Below are the code and all the weights of a small trained network. Each question names an input and a class and asks about switching units off, where a switched-off unit gives its printed mean instead of its output.

import numpy as np


def w(rows, s, z=0):
    codes = np.array(rows[::2]) - 128.0
    scale = np.full(codes.shape[1], s)
    scale[-1] = z or s
    return codes * scale


def norm(h):
    return h / np.sqrt((h * h).mean(-1, keepdims=True) + 1e-5)


def f(y):
    return np.maximum(y, 0)


def log_softmax(a):
    a = a - a.max(-1, keepdims=True)
    return a - np.log(np.exp(a).sum(-1, keepdims=True))


def net(x, mask):
    res = np.array(x, float).reshape(1, 7) / 4 @ E
    u = 0
    for l in range(2):
        y = f(norm(res) @ A[l][:, :-1].T + A[l][:, -1])
        res = res + np.where(mask[u : u + 8], y, B[l][:, -1]) @ B[l][:, :-1]
        u += 8
    return log_softmax(norm(res)[-1] @ U[:, :-1].T + U[:, -1])


A, B = {}, {}
E = w([
[76,215,96],'x0',
[128,128,127],'x1',
[128,128,128],'x2',
[3,46,103],'x3',
[131,129,127],'x4',
[103,142,228],'x5',
[130,129,128],'x6',
],0.0054)
A[0] = w([
[107,139,174,34],'L0N1',
[173,175,112,73],'L0N2',
[156,89,115,54],'L0N3',
[96,180,85,2],'L0N4',
[85,66,84,178],'L0N5',
[157,116,5,2],'L0N6',
[88,202,90,75],'L0N7',
[159,85,113,79],'L0N8',
],0.016,0.0041)
B[0] = w([
[103,169,147,153],'L0N1',
[154,179,62,191],'L0N2',
[131,65,195,157],'L0N3',
[128,18,183,170],'L0N4',
[164,171,79,253],'L0N5',
[85,216,224,225],'L0N6',
[145,2,155,205],'L0N7',
[127,66,176,168],'L0N8',
],0.012,0.0063)
A[1] = w([
[103,128,146,74],'L1N1',
[95,128,37,103],'L1N2',
[67,96,6,68],'L1N3',
[189,143,174,235],'L1N4',
[2,78,42,3],'L1N5',
[25,84,152,130],'L1N6',
[85,162,30,168],'L1N7',
[68,202,229,163],'L1N8',
],0.0077,0.0025)
B[1] = w([
[132,159,171,137],'L1N1',
[168,205,137,154],'L1N2',
[227,155,43,167],'L1N3',
[52,84,1,246],'L1N4',
[221,162,95,174],'L1N5',
[231,201,145,196],'L1N6',
[163,230,73,168],'L1N7',
[1,155,151,255],'L1N8',
],0.0069,0.0051)
U = w([
[200,188,56,80],'0',
[56,157,181,255],'1',
[141,6,163,64],'2',
],0.014,0.0014)

Each question gives the input, the list of numbers given to net, and the class t.
The units are the neurons (one row each of A and B). Each row of codes is followed by its name. A weight is (code - 128) times the scale printed after its matrix; where a second scale follows, it is the last column's (A, B and U).
mask holds one flag per neuron, layer by layer. A switched-off neuron (its flag False) gives its mean, the last column of its row in B, instead of its output. The means were averaged over made-up inputs and are rounded, as every weight is.
A unit's drop is (log p(t) with every unit on - log p(t) with that unit switched off) / (log p(t) with every unit on - log p(t) with every unit switched off).
The circuit of an input: a set's keep is (log p(t) with only the set's units on - log p(t) with every unit switched off) / (log p(t) with every unit on - log p(t) with every unit switched off). Starting from the 12 units with the biggest drops (on a tie, the unit counted first), units are removed one at a time, each time the one whose removal leaves the highest keep (on an exact tie, the one counted first), for as long as the keep stays at least 0.8.
units of the circuit, in order: the units of the circuit, biggest drop first
most important unit: the unit with the biggest drop
k most important neurons: the k neurons with the biggest drops, biggest first
drop when u is switched off: that unit's drop, to one decimal
input [-5,-7,-1,7,2,-6,4], class 0: units of the circuit, in order : L0N5
input [-8,5,-8,-7,-5,-2,6], class 2: 2 most important neurons : L0N5, L0N8
input [-7,-8,0,-5,7,-7,7], class 1: 3 most important neurons : L0N6, L0N5, L0N7
input [-4,3,-2,-7,4,-8,-3], class 1: units of the circuit, in order : L0N6, L0N5
input [5,-5,8,-4,-3,3,5], class 2: units of the circuit, in order : L0N7, L0N6
input [-7,7,-7,7,8,1,6], class 0: units of the circuit, in order : L0N5, L0N7
input [7,-3,5,1,4,6,-7], class 2: 2 most important neurons : L0N7, L0N6
input [-7,8,-8,7,1,-6,5], class 0: 3 most important neurons : L0N5, L0N7, L0N4
input [6,-7,4,4,-5,-1,-4], class 2: 2 most important neurons : L0N7, L0N4
input [2,-3,1,-4,-1,-5,6], class 1: 2 most important neurons : L0N6, L0N5
input [-5,-5,-2,-4,-2,-6,-8], class 1: 2 most important neurons : L0N6, L0N7
input [7,-8,4,6,-1,0,5], class 2: 3 most important neurons : L0N7, L0N4, L0N2
input [-3,1,7,-4,0,-5,8], class 1: drop when L0N6 is switched off : 1.0
input [-6,4,-1,7,-3,7,3], class 0: most important unit : L0N6
input [3,2,7,-1,1,-7,6], class 1: drop when L0N6 is switched off : 1.2
input [2,0,8,1,-5,-1,-8], class 2: drop when L0N7 is switched off : 0.2
